Below are the code and all the weights of a small trained network. Each question names an input and a class and asks about switching units off, where a switched-off unit gives its printed mean instead of its output.

import numpy as np


def w(rows, s, z=0):
    codes = np.array(rows[::2]) - 128.0
    scale = np.full(codes.shape[1], s)
    scale[-1] = z or s
    return codes * scale


def f(y):
    return y / 2 * (1 + np.tanh(0.7978845608 * (y + 0.044715 * y**3)))


def log_softmax(a):
    a = a - a.max(-1, keepdims=True)
    return a - np.log(np.exp(a).sum(-1, keepdims=True))


def net(x, mask):
    res = np.array(x, float).reshape(1, 6) / 4 @ E
    y = f(res @ A[0][:, :-1].T + A[0][:, -1])
    res = res + np.where(mask, y, B[0][:, -1]) @ B[0][:, :-1]
    return log_softmax(res[-1] @ U[:, :-1].T + U[:, -1])


A, B = {}, {}
E = w([
[34,67,31,113,150,85,108],'x0',
[88,190,102,108,121,149,67],'x1',
[153,188,188,43,170,85,166],'x2',
[119,214,106,37,126,203,62],'x3',
[185,1,118,25,3,179,108],'x4',
[195,200,106,93,15,84,147],'x5',
],0.0074)
A[0] = w([
[172,116,111,87,100,194,109,220],'n1',
[113,73,144,179,147,125,110,123],'n2',
[99,107,166,131,178,140,127,113],'n3',
[159,95,135,82,41,201,125,165],'n4',
[191,130,155,226,78,143,166,219],'n5',
[185,121,146,180,64,102,241,141],'n6',
[175,250,138,93,102,99,50,172],'n7',
[137,104,177,156,197,164,87,181],'n8',
[161,135,145,149,137,126,151,95],'n9',
[111,188,136,125,107,135,91,157],'n10',
[175,111,101,126,95,96,131,149],'n11',
[170,76,133,168,163,80,202,119],'n12',
[176,172,160,121,103,117,113,172],'n13',
[88,158,115,156,153,139,131,177],'n14',
[191,131,126,144,155,120,185,103],'n15',
[33,141,92,136,204,108,92,254],'n16',
[124,86,104,160,173,87,112,106],'n17',
[150,89,201,164,144,107,139,121],'n18',
[110,80,129,140,76,93,125,194],'n19',
],0.012,0.0051)
B[0] = w([
[189,161,194,3,219,236,177,210],'n1',
[135,119,224,187,92,221,139,172],'n2',
[140,58,142,182,92,128,114,159],'n3',
[124,132,229,124,185,254,166,234],'n4',
[104,144,166,209,173,90,145,200],'n5',
[102,177,116,136,127,59,109,206],'n6',
[181,147,206,171,154,196,145,222],'n7',
[132,98,107,150,151,155,146,180],'n8',
[123,135,63,180,98,87,62,138],'n9',
[254,136,167,142,171,201,80,167],'n10',
[78,160,118,96,203,125,147,167],'n11',
[125,180,176,111,144,105,143,194],'n12',
[114,192,187,128,148,113,176,178],'n13',
[203,51,90,122,167,148,88,175],'n14',
[112,156,93,138,84,69,67,152],'n15',
[198,43,112,43,202,136,148,247],'n16',
[147,99,133,137,142,183,149,173],'n17',
[155,224,131,166,130,91,107,164],'n18',
[133,162,126,122,157,163,172,187],'n19',
],0.0075,0.013)
U = w([
[113,87,126,57,141,91,130,55],'0',
[172,115,96,92,169,151,124,221],'1',
[164,107,171,239,130,107,133,129],'2',
[123,96,139,94,114,86,2,25],'3',
[148,113,188,122,164,234,229,168],'4',
[121,132,80,129,40,149,80,4],'5',
[22,208,114,111,138,38,190,42],'6',
[114,20,22,141,144,151,133,77],'7',
],0.0094,0.0033)

Each question gives the input, the list of numbers given to net, and the class t.
The units are the neurons (one row each of A and B). Each row of codes is followed by its name. A weight is (code - 128) times the scale printed after its matrix; where a second scale follows, it is the last column's (A, B and U).
mask holds one flag per neuron, in row order. A switched-off neuron (its flag False) gives its mean, the last column of its row in B, instead of its output. The means were averaged over made-up inputs and are rounded, as every weight is.
A unit's drop is (log p(t) with every unit on - log p(t) with that unit switched off) / (log p(t) with every unit on - log p(t) with every unit switched off).
The circuit of an input: a set's keep is (log p(t) with only the set's units on - log p(t) with every unit switched off) / (log p(t) with every unit on - log p(t) with every unit switched off). Starting from the 12 units with the biggest drops (on a tie, the unit counted first), units are removed one at a time, each time the one whose removal leaves the highest keep (on an exact tie, the one counted first), for as long as the keep stays at least 0.8.
circuit, biggest first: the units of the circuit, biggest drop first
most important unit: the unit with the biggest drop
top k neurons: the k neurons with the biggest drops, biggest first
drop of u: that unit's drop, to one decimal
input [4,-5,8,7,0,-4], class 0: circuit, biggest first => [n4 n2 n1]
input [2,-5,-3,5,-5,1], class 1: most important unit => n4
input [6,3,4,-4,-2,0], class 0: circuit, biggest first => [n4 n7]
input [7,-5,-7,0,-7,-6], class 7: top 2 neurons => [n4 n1]
input [4,6,-2,-6,-5,4], class 1: top 2 neurons => [n4 n16]
input [-1,6,-6,-8,2,3], class 2: top 3 neurons => [n1 n5 n16]
input [3,-4,-1,5,0,-1], class 1: top 3 neurons => [n4 n7 n2]
input [5,8,-6,-5,2,-7], class 7: top 3 neurons => [n4 n1 n7]
input [2,4,-3,-4,0,3], class 6: drop of n4 => 0.2
input [8,-2,-3,5,-6,2], class 1: drop of n8 => 0.1
input [-1,8,1,-7,3,1], class 6: drop of n7 => 0.2
input [-5,2,8,-5,-2,3], class 6: drop of n13 => 0.0
